Here is a tiny trained network, its code and every weight. The questions are about switching its units off for an input and a class, where a switched-off unit gives its printed mean instead of its output.

import numpy as np


def w(rows, s, z=0):
    codes = np.array(rows[::2]) - 128.0
    scale = np.full(codes.shape[1], s)
    scale[-1] = z or s
    return codes * scale


def norm(h):
    return h / np.sqrt((h * h).mean(-1, keepdims=True) + 1e-5)


def f(y):
    return np.maximum(y, 0)


def log_softmax(a):
    a = a - a.max(-1, keepdims=True)
    return a - np.log(np.exp(a).sum(-1, keepdims=True))


def net(x, mask):
    res = np.array(x, float).reshape(1, 8) / 4 @ E
    u = 0
    for l in range(3):
        y = f(norm(res) @ A[l][:, :-1].T + A[l][:, -1])
        res = res + np.where(mask[u : u + 5], y, B[l][:, -1]) @ B[l][:, :-1]
        u += 5
    return log_softmax(norm(res)[-1] @ U[:, :-1].T + U[:, -1])


A, B = {}, {}
E = w([
[101,165,139,66],'x0',
[254,191,69,66],'x1',
[174,107,146,167],'x2',
[103,181,116,163],'x3',
[73,164,122,62],'x4',
[192,83,82,20],'x5',
[64,114,113,60],'x6',
[135,229,139,232],'x7',
],0.0049)
A[0] = w([
[122,140,130,58,13],'0.n1',
[140,106,172,193,186],'0.n2',
[132,164,75,181,126],'0.n3',
[255,63,104,86,3],'0.n4',
[78,105,204,112,58],'0.n5',
],0.009,0.0023)
B[0] = w([
[109,223,131,26,169],'0.n1',
[93,193,69,86,217],'0.n2',
[149,172,241,116,187],'0.n3',
[204,70,1,222,253],'0.n4',
[99,72,81,169,186],'0.n5',
],0.0066,0.0047)
A[1] = w([
[218,45,161,117,116],'1.n1',
[26,30,180,156,2],'1.n2',
[44,178,185,56,132],'1.n3',
[182,152,114,2,15],'1.n4',
[170,180,16,38,37],'1.n5',
],0.0086,0.0023)
B[1] = w([
[243,93,8,192,197],'1.n1',
[3,39,96,135,228],'1.n2',
[173,104,98,102,225],'1.n3',
[96,155,100,11,205],'1.n4',
[148,64,192,1,253],'1.n5',
],0.007,0.0047)
A[2] = w([
[59,145,158,38,82],'2.n1',
[147,110,132,91,110],'2.n2',
[116,159,153,2,203],'2.n3',
[9,39,74,119,167],'2.n4',
[136,150,112,134,3],'2.n5',
],0.0092,0.0038)
B[2] = w([
[155,56,209,103,183],'2.n1',
[206,87,147,101,155],'2.n2',
[94,172,129,202,222],'2.n3',
[41,89,167,187,254],'2.n4',
[1,116,75,45,128],'2.n5',
],0.0079,0.0071)
U = w([
[153,218,150,207,254],'0',
[19,71,139,178,127],'1',
[236,81,1,135,77],'2',
[119,123,142,17,105],'3',
],0.019,0.002)

Each question gives the input, the list of numbers given to net, and the class t.
The units are the neurons (one row each of A and B). Each row of codes is followed by its name. A weight is (code - 128) times the scale printed after its matrix; where a second scale follows, it is the last column's (A, B and U).
mask holds one flag per neuron, layer by layer. A switched-off neuron (its flag False) gives its mean, the last column of its row in B, instead of its output. The means were averaged over made-up inputs and are rounded, as every weight is.
A unit's drop is (log p(t) with every unit on - log p(t) with that unit switched off) / (log p(t) with every unit on - log p(t) with every unit switched off).
The circuit of an input: a set's keep is (log p(t) with only the set's units on - log p(t) with every unit switched off) / (log p(t) with every unit on - log p(t) with every unit switched off). Starting from the 12 units with the biggest drops (on a tie, the unit counted first), units are removed one at a time, each time the one whose removal leaves the highest keep (on an exact tie, the one counted first), for as long as the keep stays at least 0.8.
circuit, biggest first: the units of the circuit, biggest drop first
most important unit: the unit with the biggest drop
top k neurons in layer l: the k neurons of layer l with the biggest drops, biggest first
drop when u is switched off: that unit's drop, to one decimal
input [-3,6,2,7,7,0,-4,1], class 0: most important unit : 2.n3
input [5,-3,6,-6,3,-6,-2,7], class 0: circuit, biggest first : [1.n2 2.n4]
input [7,2,-5,5,6,-3,6,8], class 0: circuit, biggest first : [2.n3 1.n2]
input [5,-3,7,-2,3,4,-7,4], class 0: top 2 neurons in layer 0 : [0.n2 0.n4]
input [-8,8,3,4,-1,-5,7,1], class 0: top 2 neurons in layer 0 : [0.n3 0.n4]
input [5,1,-5,3,-5,3,-8,2], class 0: top 2 neurons in layer 0 : [0.n3 0.n5]
input [-7,-4,4,-3,-8,3,7,0], class 2: top 2 neurons in layer 0 : [0.n4 0.n5]
input [3,1,-4,4,-6,-2,1,-8], class 3: top 3 neurons in layer 1 : [1.n5 1.n2 1.n4]
input [3,3,-6,-6,-5,0,6,8], class 0: top 2 neurons in layer 0 : [0.n3 0.n2]
input [1,5,8,4,7,-5,-3,-4], class 0: top 2 neurons in layer 0 : [0.n4 0.n2]
input [-4,-4,8,-8,-4,-3,-3,-8], class 2: drop when 0.n4 is switched off : 0.3
input [0,-4,4,2,5,3,-2,5], class 0: drop when 1.n2 is switched off : 0.7
input [2,5,6,-3,8,-6,5,1], class 3: drop when 2.n4 is switched off : 0.0
input [-4,-7,-2,-1,-4,8,-5,-3], class 2: circuit, biggest first : [1.n1]
input [0,0,4,-3,8,-7,-3,5], class 0: drop when 2.n4 is switched off : 0.1
